Below is a small trained network, with its code and all its weights. Each question gives an input and a class and asks what happens when units are switched off, that is, made to give their printed mean instead of their output.

import numpy as np


def w(rows, s, z=0):
    codes = np.array(rows[::2]) - 128.0
    scale = np.full(codes.shape[1], s)
    scale[-1] = z or s
    return codes * scale


def norm(h):
    return h / np.sqrt((h * h).mean(-1, keepdims=True) + 1e-5)


def f(y):
    return np.maximum(y, 0)


def log_softmax(a):
    a = a - a.max(-1, keepdims=True)
    return a - np.log(np.exp(a).sum(-1, keepdims=True))


def net(x, mask):
    res = np.array(x, float).reshape(1, 2) / 4 @ E
    u = 0
    for l in range(2):
        y = f(norm(res) @ A[l][:, :-1].T + A[l][:, -1])
        res = res + np.where(mask[u : u + 15], y, B[l][:, -1]) @ B[l][:, :-1]
        u += 15
    return log_softmax(norm(res)[-1] @ U[:, :-1].T + U[:, -1])


A, B = {}, {}
E = w([
[220,149,185,193,53,6,75,164,91,154],'x0',
[77,121,209,207,206,109,178,73,100,215],'x1',
],0.0024)
A[0] = w([
[168,68,114,166,80,220,143,53,93,188,158],'L0N0',
[186,125,66,166,193,162,84,155,151,33,149],'L0N1',
[180,58,134,165,73,116,123,130,106,165,117],'L0N2',
[84,88,164,56,144,101,85,123,133,178,49],'L0N3',
[150,163,216,179,118,152,179,116,214,86,33],'L0N4',
[183,127,127,131,164,102,87,159,141,102,211],'L0N5',
[58,68,163,207,71,87,208,63,79,92,105],'L0N6',
[124,116,84,153,156,141,160,120,96,132,162],'L0N7',
[175,161,150,153,133,158,3,175,177,100,32],'L0N8',
[121,105,148,134,103,134,84,100,133,126,42],'L0N9',
[199,89,66,151,110,117,187,180,140,94,202],'L0N10',
[82,132,108,171,92,120,103,147,137,207,88],'L0N11',
[101,164,205,120,97,120,120,148,68,153,219],'L0N12',
[70,143,122,204,112,172,148,40,127,136,151],'L0N13',
[139,92,129,17,100,162,179,126,180,136,255],'L0N14',
],0.0031,0.00089)
B[0] = w([
[136,105,102,74,80,143,83,112,108,128,169],'L0N0',
[114,103,169,137,135,54,139,184,152,135,223],'L0N1',
[92,243,93,145,136,146,152,106,202,53,200],'L0N2',
[164,122,88,147,148,75,75,128,108,150,140],'L0N3',
[73,104,91,119,119,92,155,139,145,127,145],'L0N4',
[143,149,93,78,155,170,189,64,169,87,198],'L0N5',
[70,89,75,148,59,154,93,156,121,122,200],'L0N6',
[220,112,149,170,96,108,182,199,200,96,171],'L0N7',
[114,110,91,150,245,181,156,78,147,205,203],'L0N8',
[130,97,186,121,99,155,109,137,141,113,131],'L0N9',
[43,88,121,188,97,67,76,97,174,182,214],'L0N10',
[202,55,88,118,176,213,98,106,94,98,159],'L0N11',
[130,93,104,134,162,177,199,92,174,47,198],'L0N12',
[119,159,163,90,30,95,91,253,123,111,209],'L0N13',
[188,184,235,159,127,95,123,193,92,121,254],'L0N14',
],0.0025,0.0028)
A[1] = w([
[231,157,144,196,89,88,26,128,92,171,197],'L1N0',
[89,115,88,195,176,137,106,63,121,153,83],'L1N1',
[52,172,203,175,140,33,147,204,124,188,91],'L1N2',
[17,85,144,118,157,135,204,126,128,153,120],'L1N3',
[105,83,70,155,157,211,169,28,112,123,24],'L1N4',
[141,26,224,154,177,198,217,98,44,211,121],'L1N5',
[149,137,63,35,148,188,61,158,123,117,114],'L1N6',
[160,138,72,196,95,171,163,200,55,82,167],'L1N7',
[67,106,122,159,174,131,174,137,54,203,32],'L1N8',
[133,61,133,88,169,181,101,185,99,99,140],'L1N9',
[78,145,2,141,46,211,138,68,154,102,163],'L1N10',
[138,123,98,38,191,201,208,94,108,128,2],'L1N11',
[154,163,66,37,63,115,73,176,153,112,70],'L1N12',
[80,142,176,216,108,94,145,62,95,229,39],'L1N13',
[58,101,123,102,116,180,105,139,137,89,117],'L1N14',
],0.0031,0.0009)
B[1] = w([
[131,87,184,88,218,193,213,89,135,23,230],'L1N0',
[82,110,116,88,108,92,66,217,106,118,161],'L1N1',
[68,139,110,69,149,178,77,139,193,211,212],'L1N2',
[219,144,117,197,114,143,127,90,111,59,219],'L1N3',
[113,149,140,97,137,144,73,169,203,185,160],'L1N4',
[127,89,103,95,31,101,82,208,64,82,211],'L1N5',
[202,58,60,222,23,141,120,150,69,105,213],'L1N6',
[103,198,185,109,191,96,112,103,170,176,180],'L1N7',
[173,109,50,80,95,129,132,135,82,149,179],'L1N8',
[119,176,168,77,179,100,167,22,168,130,200],'L1N9',
[79,142,191,97,142,122,100,156,92,221,206],'L1N10',
[234,150,186,191,171,1,183,19,178,98,185],'L1N11',
[69,106,110,153,115,170,125,130,28,227,252],'L1N12',
[168,146,32,100,83,152,134,119,117,119,200],'L1N13',
[147,138,164,200,180,44,116,92,138,124,207],'L1N14',
],0.003,0.0033)
U = w([
[132,47,3,125,29,145,102,203,48,137,150],'0',
[200,143,184,146,183,108,219,17,169,26,203],'1',
[22,201,190,70,190,125,58,177,226,241,9],'2',
],0.0068,0.0012)

Each question gives the input, the list of numbers given to net, and the class t.
The units are the neurons (one row each of A and B). Each row of codes is followed by its name. A weight is (code - 128) times the scale printed after its matrix; where a second scale follows, it is the last column's (A, B and U).
mask holds one flag per neuron, layer by layer. A switched-off neuron (its flag False) gives its mean, the last column of its row in B, instead of its output. The means were averaged over made-up inputs and are rounded, as every weight is.
A unit's drop is (log p(t) with every unit on - log p(t) with that unit switched off) / (log p(t) with every unit on - log p(t) with every unit switched off).
The circuit of an input: a set's keep is (log p(t) with only the set's units on - log p(t) with every unit switched off) / (log p(t) with every unit on - log p(t) with every unit switched off). Starting from the 12 units with the biggest drops (on a tie, the unit counted first), units are removed one at a time, each time the one whose removal leaves the highest keep (on an exact tie, the one counted first), for as long as the keep stays at least 0.8.
units of the circuit, in order: the units of the circuit, biggest drop first
unit that matters most: the unit with the biggest drop
k most important neurons: the k neurons with the biggest drops, biggest first
top k neurons in layer l: the k neurons of layer l with the biggest drops, biggest first
drop of u: that unit's drop, to one decimal
input [-3,2], class 2: units of the circuit, in order	(L0N13)
input [-5,5], class 0: units of the circuit, in order	(L1N5 L1N8)
input [7,-6], class 1: top 2 neurons in layer 1	(L1N0 L1N5)
input [2,3], class 2: 2 most important neurons	(L0N2 L0N6)
input [0,3], class 2: 3 most important neurons	(L0N13 L0N6 L0N8)
input [4,-3], class 1: 3 most important neurons	(L1N0 L0N6 L1N2)
input [-6,-5], class 1: 2 most important neurons	(L1N11 L0N13)
input [-6,8], class 0: 2 most important neurons	(L1N5 L1N3)
input [3,2], class 2: top 3 neurons in layer 0	(L0N14 L0N6 L0N12)
input [-3,1], class 2: 3 most important neurons	(L0N13 L0N14 L0N5)
input [0,-3], class 2: 3 most important neurons	(L0N1 L0N10 L0N14)
input [3,-3], class 2: 2 most important neurons	(L0N14 L0N10)
input [-8,-7], class 1: top 3 neurons in layer 1	(L1N11 L1N9 L1N5)
input [8,-6], class 1: unit that matters most	L1N0
input [-1,6], class 0: drop of L1N10	0.0
input [4,-1], class 1: drop of L1N2	0.1
input [8,-4], class 1: drop of L1N0	0.4
